Below are the code and all the weights of a small trained network. Each question names an input and a target symbol and asks about switching units off, where a switched-off unit gives its printed mean instead of its output.

import numpy as np


def w(rows, s, z=0):
    codes = np.array(rows[::2]) - 128.0
    scale = np.full(codes.shape[1], s)
    scale[-1] = z or s
    return codes * scale


def f(y):
    return np.maximum(y, 0)


def softmax(a):
    e = np.exp(a - a.max(-1, keepdims=True))
    return e / e.sum(-1, keepdims=True)


def log_softmax(a):
    a = a - a.max(-1, keepdims=True)
    return a - np.log(np.exp(a).sum(-1, keepdims=True))


def net(x, mask):
    ids = ['ΔΛΞΣαβγζηθμπτφω'.index(c) for c in x.split()]
    T = len(ids)
    res = E[ids] + P[:T]
    r = res
    for j in range(2):
        rows = slice(2 * j, 2 * j + 2)
        q, k, v = (r @ M[0][rows].T for M in (Q, K, V))
        z = softmax(np.where(np.tri(T) > 0, q @ k.T / 2**0.5, -1e9)) @ v
        o = O[0][rows]
        res = res + np.where(mask[j], z, o[:, -1]) @ o[:, :-1]
    y = f(res @ A[0][:, :-1].T + A[0][:, -1])
    res = res + np.where(mask[2:14], y, B[0][:, -1]) @ B[0][:, :-1]
    return log_softmax(res[-1] @ U[:, :-1].T + U[:, -1])


Q, K, V, O, A, B = {}, {}, {}, {}, {}, {}
E = w([
[85,175,88,125],'Δ',
[136,84,130,124],'Λ',
[170,54,159,207],'Ξ',
[106,142,173,135],'Σ',
[150,127,113,96],'α',
[136,151,68,139],'β',
[131,126,152,254],'γ',
[97,147,103,143],'ζ',
[149,97,165,86],'η',
[166,108,173,102],'θ',
[191,69,163,91],'μ',
[97,137,104,112],'π',
[85,246,147,188],'τ',
[160,136,168,144],'φ',
[147,118,100,156],'ω',
],0.023)
P = w([
[76,47,121,161],'0',
[208,225,62,71],'1',
[75,44,115,171],'2',
[201,242,71,64],'3',
[75,41,116,176],'4',
[206,243,80,68],'5',
[71,49,117,172],'6',
[189,255,84,56],'7',
],0.0073)
Q[0] = w([
[189,230,157,60],'H0',
[74,133,65,163],'H0',
[248,204,146,186],'H1',
[71,252,128,141],'H1',
],0.021)
K[0] = w([
[159,190,160,250],'H0',
[73,136,48,148],'H0',
[188,196,180,223],'H1',
[31,233,129,92],'H1',
],0.019)
V[0] = w([
[230,102,179,223],'H0',
[97,241,253,213],'H0',
[27,231,224,138],'H1',
[100,155,156,167],'H1',
],0.0042)
O[0] = w([
[178,45,124,248,254],'H0',
[68,193,186,212,208],'H0',
[93,253,75,140,158],'H1',
[96,177,124,148,205],'H1',
],0.0043,0.0022)
A[0] = w([
[154,106,61,40,111],'N0',
[174,160,102,20,51],'N1',
[97,80,56,137,191],'N2',
[3,57,125,131,100],'N3',
[155,99,174,118,119],'N4',
[156,116,144,39,117],'N5',
[120,128,142,36,90],'N6',
[158,119,172,165,138],'N7',
[110,64,216,142,116],'N8',
[163,176,145,143,112],'N9',
[69,44,141,140,80],'N10',
[137,186,152,100,1],'N11',
],0.017,0.0068)
B[0] = w([
[153,148,205,62,217],'N0',
[156,102,95,253,182],'N1',
[82,147,147,122,241],'N2',
[217,141,170,158,204],'N3',
[122,140,169,114,207],'N4',
[63,102,81,126,205],'N5',
[167,146,153,79,166],'N6',
[92,165,125,101,247],'N7',
[168,157,68,129,255],'N8',
[110,87,122,105,228],'N9',
[102,58,139,148,219],'N10',
[161,112,103,121,163],'N11',
],0.032,0.0067)
U = w([
[214,176,81,122,57],'Δ',
[94,94,161,119,83],'Λ',
[165,226,70,89,169],'Ξ',
[106,94,103,90,67],'Σ',
[145,97,90,157,255],'α',
[113,145,156,187,83],'β',
[11,153,91,148,195],'γ',
[93,199,99,214,79],'ζ',
[135,57,132,148,94],'η',
[45,50,143,189,77],'θ',
[203,128,93,74,91],'μ',
[156,216,122,132,77],'π',
[139,118,22,106,163],'τ',
[94,197,142,101,60],'φ',
[170,166,140,108,68],'ω',
],0.012,0.0089)

Each question gives the input, a string of symbols that net reads in full, and the target symbol t.
The units are the heads (2 rows each of Q, K, V and O) and the neurons (one row each of A and B). Each row of codes is followed by its name. A weight is (code - 128) times the scale printed after its matrix; where a second scale follows, it is the last column's (O, A, B and U).
mask holds one flag per unit, heads first, then neurons. A switched-off unit (its flag False) gives its mean, the last column of its rows in O or B, instead of its output. The means were averaged over made-up inputs and are rounded, as every weight is.
A unit's drop is (log p(t) with every unit on - log p(t) with that unit switched off) / (log p(t) with every unit on - log p(t) with every unit switched off).
The circuit of an input: a set's keep is (log p(t) with only the set's units on - log p(t) with every unit switched off) / (log p(t) with every unit on - log p(t) with every unit switched off). Starting from the 12 units with the biggest drops (on a tie, the unit counted first), units are removed one at a time, each time the one whose removal leaves the highest keep (on an exact tie, the one counted first), for as long as the keep stays at least 0.8.
units of the circuit, in order: the units of the circuit, biggest drop first
most important unit: the unit with the biggest drop
k most important neurons: the k neurons with the biggest drops, biggest first
which heads matter: for each layer, one digit per head in row order, 1 if its drop is at least 0.15 and else 0, layers parted by /
input γ Δ γ γ Λ γ φ η, target γ: which heads matter -> 10
input π ζ ζ η β, target φ: units of the circuit, in order -> (H0, N2, N0, N10)
input Σ τ τ η η φ, target τ: 3 most important neurons -> (N9, N11, N0)
input γ Ξ β β π Δ, target γ: most important unit -> H0
input Λ γ γ τ α μ α, target Λ: units of the circuit, in order -> (N0, H0, N8)
input α θ φ Δ, target α: units of the circuit, in order -> (N1, N7)
input γ μ γ φ τ φ θ, target τ: 3 most important neurons -> (N8, N5, N10)
input ζ τ β ω, target τ: units of the circuit, in order -> (H0, N2, N0, N4)
input β γ Λ γ ω, target θ: which heads matter -> 00
input γ ω α π γ α α, target Λ: units of the circuit, in order -> (N0, N8, H0)
input θ γ ω Σ ζ, target β: 2 most important neurons -> (N3, N8)
input φ Δ ζ φ φ α ω τ, target τ: which heads matter -> 00
input η Δ γ, target ζ: which heads matter -> 00
input η Σ γ β Δ β π π, target γ: 4 most important neurons -> (N3, N8, N0, N6)
input Λ γ Λ β α ω ζ, target β: 2 most important neurons -> (N3, N2)
input θ η Δ, target π: units of the circuit, in order -> (N3, N2)
input η μ Λ Δ, target Δ: which heads matter -> 10
input η τ ζ μ ω θ θ θ, target α: units of the circuit, in order -> (N1)
input Σ ω α Λ τ ζ, target τ: which heads matter -> 11
input γ γ ω γ, target γ: which heads matter -> 00
input μ ω ζ Λ, target Λ: 3 most important neurons -> (N0, N8, N5)
input α τ φ τ Λ τ α η, target α: units of the circuit, in order -> (N1)
input φ γ ζ η Ξ μ τ β, target τ: which heads matter -> 11
